Each row is followed by its class number.
[-318   94  171  150 -315  273 -143 -138  283  435  158  129   39 -437
  -30 -127  204 -327 -165  -13 -219  765 -432 -126  269  347   81 -109
  314  416  -81  359 -240   39] => 4
[-288  111  319  144 -238  420   12  -49   45  586  199  237 -100 -464
  -64  -89  197  -69 -195   50 -279  758 -392   -1  397  352  165  -85
  357  324 -244  376  -82   68] => 7
[-601   87 -459 -420   96  169 -422   71  246  209  -23 -196  115 -453
 -326  118  -44  273   27  702  681  507 -119 -286   13 -296   11 -322
  332  -54 -401  473 -304  109] => 3
[-365  254  146  154 -249  368  -84 -100  303  578  186  191  104 -408
  -40 -112  233 -208 -129   49 -284  725 -463 -159  229  333  116 -143
  343  421 -159  444 -317   28] => 6
[-179  363  274   26 -151  418   -3 -186  111  576  317  269   91 -589
   14 -126  294   71 -310  202 -413  750 -476  -20  344  226  182  -52
  362  383 -160  595 -264 -152] => 2
[-581  125 -392 -177   19   44 -355  105  298   36   36 -374  156 -388
 -272 -130 -172  110 -119  553  410  437 -252 -200 -125 -172  118 -258
  412 -169 -354  521 -441  -52] => 5
[-330  168  280   17 -196  511   15   21   14  585  207  376   -5 -480
  -14 -127  230  -41 -202  187 -312  744 -384   60  471  295   82  -86
  336  244 -298  481 -142  -45] => 5
[-454  122 -443 -469   15  129 -258  142  241  101  -63 -313  338 -677
 -235  -84 -143   67 -175  554  569  473 -271 -287  -23 -289   78 -211
  289    9 -420  422 -474  -98] => 2
[-570   50 -371 -151   24  105 -352   99  369   65  -28 -388  339 -457
 -238  -76 -209   45  -94  573  536  461 -165 -290   -1  -91   33 -354
  504 -133 -342  522 -544 -114] => 6
[-251  181  240  144 -294  374 -126  -94  290  594  184  175  156 -463
   94 -106  194 -273 -183   61 -252  658 -372 -157  277  441  205 -181
  320  489 -138  317 -404   22] => 3
[-380  263  132  120 -168  449 -106 -154  299  594  256  163   75 -445
   -7  -57  213 -111  -53   42 -272  733 -430 -152  202  295  150 -111
  335  406 -122  484 -339   45] => 2
[-603   15 -413 -313  127  195 -340  193  238  186 -136 -219   95 -350
 -303   26  -74  281   -4  686  598  449 -160 -276   33 -249  -15 -480
  343 -121 -364  404 -332   -6] => 4
[-563   62 -322 -235  104   97 -302  126  212  108   34 -316  145 -381
 -282  -41 -214  154  -88  520  456  460 -166 -178  -40 -106   92 -302
  410 -211 -429  528 -436  -31] => 5
[-353  207  187  158 -252  471  -54 -165  320  541  170  178   81 -478
   54  -92  191 -133 -115  100 -213  800 -411 -102  343  349  118 -171
  343  385 -135  425 -300   14] => 8
[-635   53 -367 -141  -10   63 -308  130  320   35   57 -318  135 -489
 -285  -98 -187   56 -161  570  539  555 -188 -248   -9 -153   19 -300
  415 -129 -315  479 -399  -11] => 4
[-385  106 -398 -488   29  180 -368  168  161  125  -93 -293  300 -693
 -220  -76 -158  181 -174  573  544  515 -275 -226  -42 -344  110 -182
  222  -57 -481  416 -416  -85] => 1
[-593  130 -388 -174   57   62 -303   73  247   59   23 -353  142 -377
 -290 -130 -205   68 -123  489  406  425 -216 -193  -79 -170   78 -239
  380 -228 -379  514 -437  -45] => 0
[-232  348  264    3 -215  436 -155 -185   91  613  366  259   25 -542
    0  -82  278   60 -221  192 -431  780 -495    1  292  227  207  -18
  361  320 -217  592 -250  -61] => 6
[-360   16 -370 -544   21  130 -337  104  114   22 -102 -351  266 -537
 -207 -179 -184  165 -185  479  444  407 -229 -149    7 -304   92 -207
  109 -215 -439  438 -473 -149] => 2
[-578   69 -320 -145   47   28 -330  128  327  110  -36 -393  173 -329
 -270 -110 -160  168  -60  547  459  493 -195 -291 -107 -152   32 -347
  431 -181 -342  525 -476  -62] => 5
[-622   84 -388 -205   63  152 -369  141  305  108  -27 -327  225 -467
 -255  -39 -223  100  -73  514  516  538 -147 -249  -36 -130   13 -314
  444 -149 -421  472 -455  -51] => 7
[-586   60 -392 -416  149  157 -342  147  161  202  -54  -90  113 -465
 -303   95  -34  262    2  740  580  421 -131 -228   38 -221  -46 -376
  216 -140 -435  437 -308   88] => 7
[-415  197  248   94 -212  483  134  -72   53  515  294  316  -29 -536
 -134 -104  170  -84 -273  105 -247  795 -323   61  513  291   80   44
  328  250 -318  535  -24   19] => 7
[-300  312  132  137 -305  363   -6 -195  265  509  220  193   93 -518
   -1 -220  241 -183 -269   55 -353  732 -511  -88  314  365  173 -153
  372  445 -188  511 -402  -43] => 8
[-631   29 -454 -188   56   89 -424   71  308   41   38 -336  164 -489
 -293  -26 -186   77  -35  586  577  496  -83 -241   -4 -139  -84 -275
  460 -200 -355  514 -452   -6] => 6
[-641   48 -393 -212   74   80 -356   78  311   68   70 -358  172 -434
 -289  -11 -201   99  -60  547  582  494  -92 -251  -64 -163   40 -263
  466 -155 -356  536 -415   -2] => 2
[-652   80 -366 -410  147  239 -316  212  160  275  -82  -92   88 -335
 -301   90  -33  305   14  720  591  412 -178 -256   83 -236   58 -415
  368  -90 -384  424 -268   58] => 3
[-366  206  192   93 -224  469   44  -41   96  515  187  293  -41 -555
  -55 -103  217 -115 -172  158 -277  751 -438   56  472  298   55   29
  346  295 -225  433  -19   37] => 2
[-522  110 -379 -565   67  187 -417  133  159  276  -76 -143  101 -509
 -288  194   -3  429  -15  748  637  458 -130 -244  -13 -280  140 -363
  304  -40 -511  493 -266  102] => 1
[-344  112  282   93 -204  411  -27 -106   67  551  245  209 -135 -472
  -31  -25  222 -100  -87   40 -242  874 -392   28  430  252   90   22
  410  284 -243  463  -43   44] => 2
[-267  156  284   61 -216  411   -2 -125    8  550  329  259 -142 -459
  -99 -116  172  -51 -226   57 -299  789 -387   89  376  315  160    7
  271  218 -306  501  -84  113] => 5
[-338  237  303   23 -172  452   74  -41   47  584  183  237  -65 -464
  -13  -10  154   16 -179   28 -338  699 -313   36  407  331  173  -62
  337  218 -348  425 -128  -13] => 7
[-252  406  273    6 -179  413 -103 -216  123  561  367  203  -38 -556
   10  -48  243  119 -218  232 -407  848 -509   38  341  176  197   87
  333  271 -242  622 -129  -58] => 4
[-647   56 -414 -129   46   81 -320   56  336   35   -4 -392  147 -420
 -328 -120 -194   70 -106  538  536  490 -249 -264   -5 -122   -3 -322
  458 -158 -307  481 -399   -2] => 7
[-277  165  335  110 -208  445   32  -49   39  589  201  296   14 -372
   12  -80  131 -176 -182    1 -354  703 -356   67  416  391  202  -98
  266  233 -316  349 -154   21] => 7
[-381  187  155  193 -261  397  -60 -108  276  511  177  141   59 -471
  -61 -217  261 -174 -186   69 -255  745 -548 -134  341  309   77 -196
  355  413 -104  443 -251   10] => 8
[-558  113 -356 -188   56   78 -388   55  312  100  -28 -394  240 -408
 -266   12 -231  175  -23  503  461  474 -176 -215  -78 -125  146 -271
  437 -174 -445  570 -483  -29] => 5
[-582   48 -445 -426   56  171 -436   68  233  213  -46 -242  110 -534
 -313  127  -59  313   25  730  686  483 -157 -282    4 -257   68 -341
  375  -46 -428  501 -338  121] => 2
[-387  219  122  111 -208  398 -114 -136  337  540  189  202  132 -475
   30  -81  228 -221 -155   82 -229  665 -376 -182  278  334   65 -203
  350  427  -84  406 -401  -25] => 2
[-314  142  340   83 -293  268   18  -53   -4  576  253  230 -139 -468
  -89  -70  209 -279 -205  -44 -329  714 -488   26  376  400  230   41
  284  375 -263  332  -28  177] => 3
[-688    7 -435 -354  171  135 -315  132  179  175  -32 -108  -10 -374
 -382  115    8  269    7  789  625  408 -125 -239   79 -223 -107 -440
  330 -121 -312  424 -219   92] => 8
[-459   32 -404 -357  -50  156 -298  166  223   47  -62 -326  218 -594
 -258 -191 -129  125 -200  553  529  492 -356 -250   52 -341   44 -265
  288  -97 -338  393 -410  -98] => 0
[-257  336  327   11 -215  478  -26 -148   68  554  347  277    8 -588
  -11 -139  252  110 -345  275 -386  899 -514   63  383  149  188  -22
  359  286 -226  622 -154 -122] => 3
[-317  147  281  -22 -170  456   35  -57   47  562  245  264 -107 -517
  -31  -17  204    1 -182   37 -198  819 -256   43  437  305  137  -25
  289  325 -301  460  -74   48] => 3
[-538   51 -359 -515   66  258 -424  131  139  294 -131  -94  151 -564
 -281   96   37  313  -61  813  681  479 -175 -281   70 -261   14 -428
  360   -1 -453  416 -238   63] => 7
[-267  335  179   15 -208  463 -105 -180  238  569  233  156  120 -585
   58 -140  230   -5 -188   90 -284  834 -462  -90  235  204  203 -148
  302  374 -274  577 -423  -49] => 3
[-455   69 -368 -445 -101  178 -301  119  274   99  -68 -351  269 -750
 -223 -117 -114  128 -184  610  614  591 -396 -278   45 -309  102 -170
  306   41 -385  422 -368  -40] => 5
[-191  376  274  -39 -141  449 -109 -147   88  533  323  289   41 -670
   62 -106  260  192 -370  264 -336  809 -430   70  349  159  221  -80
  314  302 -292  615 -248 -143] => 5
[-284  236  181  115 -264  413  -88 -108  271  562  168  227  126 -486
   52 -175  247 -138 -230  118 -267  737 -406 -103  309  332  141 -186
  327  440 -165  447 -346  -49] => 2
[-474  -36 -352 -459  -49  150 -326  162  218   60 -134 -374  228 -560
 -278 -170 -107  149 -137  555  590  541 -377 -276   31 -328   33 -239
  299  -93 -368  453 -343  -73] => 5
[-426   80 -401 -542 -121  152 -309   35  256   61  -40 -390  311 -814
 -229  -73 -154  138 -205  558  653  495 -278 -274   74 -278  130 -126
  317   19 -437  467 -417  -43] => 0
[-240  327  270   41 -222  421   -4 -114  131  485  259  246   57 -588
    3 -150  262   52 -298  268 -341  894 -518   11  355  123  134  -24
  378  290 -213  605 -143 -155] => 4
[-369  176  316   70 -124  561  106  -27   21  579  241  335  -52 -484
  -46  -81  193   18 -191  138 -270  828 -347   96  587  290   44  -22
  306  211 -307  480    9  -32] => 7
[-269  310  319   46 -174  530  -38 -160   96  562  384  231    6 -612
  -36  -65  199  174 -315  192 -347  894 -429   36  373  139  215  -27
  339  277 -239  635 -154 -108] => 4
[-257  291  216   24 -159  400 -133 -151   85  529  354  261  -62 -565
  -35 -180  300   95 -293  251 -352  837 -464    2  312  173   64  -24
  371  301 -140  600 -181  -90] => 2
[-285  300  174   95 -230  337  -87 -194  277  551  293  159  111 -540
  105 -112  205 -230 -158   29 -278  702 -413 -109  248  338  226  -41
  248  446 -191  446 -431    6] => 0
[-355  192  279  156 -208  392  120  -67   94  478  236  200  -48 -549
  -81  -87  179  -85 -249  -47 -264  804 -399   56  469  304  194    9
  428  330 -319  536  -76  -12] => 5
[-422   28 -366 -549  -63  221 -355  150  205  113 -144 -226  359 -728
 -197  -51 -115  112 -210  604  646  610 -208 -270   20 -322   46 -280
  296   15 -477  403 -414 -120] => 7
[-557   -6 -443 -390  120  160 -426  161  205  157  -97 -215   62 -458
 -353   61  -48  304    0  678  649  571 -140 -239   -2 -311  -73 -361
  254  -93 -411  446 -229   58] => 4
[-550   -5 -360 -203   52  145 -339  122  270  102  -85 -357  136 -403
 -300  -53 -179  120  -83  534  534  608 -221 -223  -27 -212  -25 -361
  465 -171 -416  487 -375  -65] => 0
[-243  398  220   -8 -156  415  -73 -212  119  545  323  193  -30 -586
   -2 -108  286  163 -246  266 -380  801 -577   10  332  157  188  -39
  395  285 -219  639 -215  -90] => 1
[-316  165  190  131 -275  349 -121 -178  249  514  194  138   39 -476
    2 -145  233 -188 -182   24 -247  759 -480 -118  304  343  152 -202
  364  415 -148  441 -341   18] => 8
[-405   40 -394 -566  -13  167 -384  199  240   92 -127 -268  378 -779
 -212  -23 -128  139 -180  588  641  623 -241 -270  -44 -320   33 -226
  227   33 -466  452 -419  -89] => 2
[-331  262  280  112 -176  447   96 -114   -3  567  369  270  -91 -419
  -57 -197  225  -84 -202   56 -428  728 -456   75  446  233  136   57
  295  181 -257  529 -130  -28] => 6
[-273  225  173   85 -259  485  -82 -126  241  593  170  218  150 -527
   38 -101  240 -114 -149   80 -325  685 -396 -129  335  381  117 -188
  391  446 -161  412 -384  -69] => 7
[-635   35 -460 -257  -26  108 -378   55  360   17   38 -406  193 -614
 -309   20 -187   50  -84  496  655  597 -108 -290  -18 -180  -14 -256
  543  -61 -375  524 -430    5] => 3
[-409   45 -379 -595  -95  145 -428  115  220   86 -128 -303  332 -730
 -249  -64  -90  169 -208  576  601  584 -254 -266  -22 -324   63 -160
  270   29 -458  493 -379  -97] => 5
[-608  -16 -466 -443   76  163 -424  127  193  151  -36 -210   79 -540
 -366   93  -43  249  -10  752  714  546 -162 -255   31 -300  -59 -314
  330  -61 -407  460 -236   96] => 8
